Below is a small trained network, with its code and all its weights. Each question gives an input and a class and asks what happens when units are switched off, that is, made to give their printed mean instead of their output.

import numpy as np


def w(rows, s, z=0):
    codes = np.array(rows[::2]) - 128.0
    scale = np.full(codes.shape[1], s)
    scale[-1] = z or s
    return codes * scale


def norm(h):
    return h / np.sqrt((h * h).mean(-1, keepdims=True) + 1e-5)


def f(y):
    return y / 2 * (1 + np.tanh(0.7978845608 * (y + 0.044715 * y**3)))


def log_softmax(a):
    a = a - a.max(-1, keepdims=True)
    return a - np.log(np.exp(a).sum(-1, keepdims=True))


def net(x, mask):
    res = np.array(x, float).reshape(1, 8) / 4 @ E
    u = 0
    for l in range(4):
        y = f(norm(res) @ A[l][:, :-1].T + A[l][:, -1])
        res = res + np.where(mask[u : u + 4], y, B[l][:, -1]) @ B[l][:, :-1]
        u += 4
    return log_softmax(norm(res)[-1] @ U[:, :-1].T + U[:, -1])


A, B = {}, {}
E = w([
[22,126,109,133,202,220,44,195],'x0',
[165,38,226,200,148,127,119,216],'x1',
[136,134,126,142,122,141,131,117],'x2',
[138,129,117,125,127,132,127,134],'x3',
[112,117,131,134,130,124,138,118],'x4',
[124,50,57,203,46,31,3,76],'x5',
[160,144,110,151,140,128,123,133],'x6',
[108,110,133,133,132,129,148,111],'x7',
],0.0036)
A[0] = w([
[59,98,95,153,145,253,30,146,102],'0.n1',
[230,107,138,82,41,84,157,108,28],'0.n2',
[125,236,182,121,188,138,158,159,156],'0.n3',
[76,220,64,30,137,133,62,47,5],'0.n4',
],0.0037,0.0028)
B[0] = w([
[79,119,111,197,209,99,89,87,252],'0.n1',
[26,91,168,239,247,45,170,52,180],'0.n2',
[100,16,105,129,123,255,209,20,224],'0.n3',
[89,133,97,174,104,66,146,116,179],'0.n4',
],0.0052,0.002)
A[1] = w([
[106,194,179,135,253,119,196,148,157],'1.n1',
[136,195,176,206,140,61,136,133,182],'1.n2',
[67,211,51,99,116,141,116,20,1],'1.n3',
[153,18,221,212,132,158,122,198,12],'1.n4',
],0.0054,0.0016)
B[1] = w([
[235,74,109,124,58,134,61,85,213],'1.n1',
[85,88,155,70,89,128,152,72,192],'1.n2',
[118,195,140,216,128,92,156,202,219],'1.n3',
[88,255,82,201,55,80,174,196,254],'1.n4',
],0.0053,0.0034)
A[2] = w([
[111,54,162,76,104,136,54,88,87],'2.n1',
[173,46,90,114,65,80,244,93,3],'2.n2',
[107,95,61,226,74,57,87,118,88],'2.n3',
[3,146,94,213,148,238,37,139,78],'2.n4',
],0.0044,0.0016)
B[2] = w([
[90,150,130,71,137,134,62,166,119],'2.n1',
[112,172,205,38,210,119,30,153,188],'2.n2',
[147,94,118,147,146,255,145,82,255],'2.n3',
[137,140,148,53,203,51,89,156,249],'2.n4',
],0.006,0.0042)
A[3] = w([
[105,13,68,179,50,107,2,62,2],'3.n1',
[71,205,15,78,96,135,149,36,148],'3.n2',
[107,181,103,196,87,79,183,204,244],'3.n3',
[188,133,188,120,50,24,156,22,36],'3.n4',
],0.0053,0.001)
B[3] = w([
[209,100,193,60,101,206,172,107,250],'3.n1',
[137,69,188,164,35,117,146,190,198],'3.n2',
[79,136,148,145,40,44,151,157,214],'3.n3',
[56,169,24,143,255,119,67,172,254],'3.n4',
],0.0081,0.0036)
U = w([
[87,154,83,123,249,93,67,132,255],'0',
[106,142,140,188,20,80,167,180,178],'1',
[209,76,159,86,105,223,159,73,7],'2',
],0.011,8.1e-05)

Each question gives the input, the list of numbers given to net, and the class t.
The units are the neurons (one row each of A and B). Each row of codes is followed by its name. A weight is (code - 128) times the scale printed after its matrix; where a second scale follows, it is the last column's (A, B and U).
mask holds one flag per neuron, layer by layer. A switched-off neuron (its flag False) gives its mean, the last column of its row in B, instead of its output. The means were averaged over made-up inputs and are rounded, as every weight is.
A unit's drop is (log p(t) with every unit on - log p(t) with that unit switched off) / (log p(t) with every unit on - log p(t) with every unit switched off).
The circuit of an input: a set's keep is (log p(t) with only the set's units on - log p(t) with every unit switched off) / (log p(t) with every unit on - log p(t) with every unit switched off). Starting from the 12 units with the biggest drops (on a tie, the unit counted first), units are removed one at a time, each time the one whose removal leaves the highest keep (on an exact tie, the one counted first), for as long as the keep stays at least 0.8.
units of the circuit, in order: the units of the circuit, biggest drop first
most important unit: the unit with the biggest drop
k most important neurons: the k neurons with the biggest drops, biggest first
k most important neurons of layer l: the k neurons of layer l with the biggest drops, biggest first
drop of u: that unit's drop, to one decimal
input [3,-2,1,-5,-5,-7,7,-7], class 2: most important unit : 3.n4
input [-2,2,1,3,6,3,-3,5], class 2: 3 most important neurons : 2.n3, 1.n3, 2.n4
input [-8,1,4,5,-4,-8,-5,-6], class 0: 3 most important neurons : 2.n3, 3.n4, 3.n1
input [-8,3,-2,2,0,-7,5,3], class 0: units of the circuit, in order : 3.n4, 2.n3
input [-2,5,-8,-7,-4,7,5,3], class 2: 2 most important neurons : 2.n3, 3.n1
input [2,-5,1,-5,0,-7,2,6], class 2: 3 most important neurons : 1.n4, 0.n3, 3.n3
input [2,4,-8,8,4,-5,6,3], class 2: 4 most important neurons : 0.n3, 1.n3, 1.n1, 3.n4
input [0,4,5,8,-1,5,1,5], class 2: 2 most important neurons : 2.n3, 1.n3
input [-6,-3,4,3,-1,7,7,-8], class 2: 2 most important neurons : 3.n1, 2.n3
input [0,5,6,-4,2,-5,5,2], class 1: 4 most important neurons : 1.n4, 2.n3, 3.n1, 3.n3
input [-3,3,1,2,2,0,-8,1], class 0: 3 most important neurons : 0.n2, 3.n4, 1.n3
input [-7,-2,-3,6,0,-7,8,-4], class 0: 4 most important neurons : 2.n3, 3.n4, 3.n1, 0.n2
input [-7,-7,4,-8,-6,-1,7,7], class 0: 4 most important neurons : 3.n4, 1.n4, 0.n2, 2.n2
input [-8,-4,-1,0,6,-8,5,0], class 0: 3 most important neurons : 3.n4, 2.n3, 3.n1
input [1,-7,5,-7,-4,-7,-1,7], class 1: units of the circuit, in order : 3.n2
input [6,-6,8,2,-2,-8,3,-1], class 2: 2 most important neurons : 1.n4, 3.n4
input [-7,-5,8,-4,-5,7,6,4], class 0: 2 most important neurons of layer 0 : 0.n3, 0.n1
input [3,5,3,6,-4,0,0,-4], class 1: 2 most important neurons of layer 3 : 3.n3, 3.n4
input [7,-5,4,-2,-4,8,-3,-2], class 2: 2 most important neurons : 3.n1, 3.n4
input [-3,7,1,6,-6,-6,0,-7], class 1: 2 most important neurons : 1.n4, 2.n3
input [5,8,-7,5,-4,-5,-4,-5], class 1: most important neuron of layer 1 : 1.n4
input [7,-8,5,-6,1,2,5,1], class 1: 2 most important neurons of layer 3 : 3.n2, 3.n4
input [-5,-5,0,-6,-2,3,8,-2], class 0: 2 most important neurons of layer 1 : 1.n4, 1.n2
input [2,3,8,-1,3,-2,4,2], class 1: 2 most important neurons of layer 3 : 3.n4, 3.n3
input [-4,0,2,0,6,-1,5,-3], class 0: drop of 3.n4 : 0.1
input [1,4,-1,2,-6,-2,-5,-8], class 1: drop of 2.n1 : 0.0
input [2,-4,5,4,8,-7,-7,-8], class 2: drop of 3.n3 : 0.2
input [-3,-2,-8,-5,3,5,4,2], class 2: drop of 3.n1 : 0.7
input [2,3,-7,-1,8,1,4,-1], class 1: most important neuron of layer 1 : 1.n4
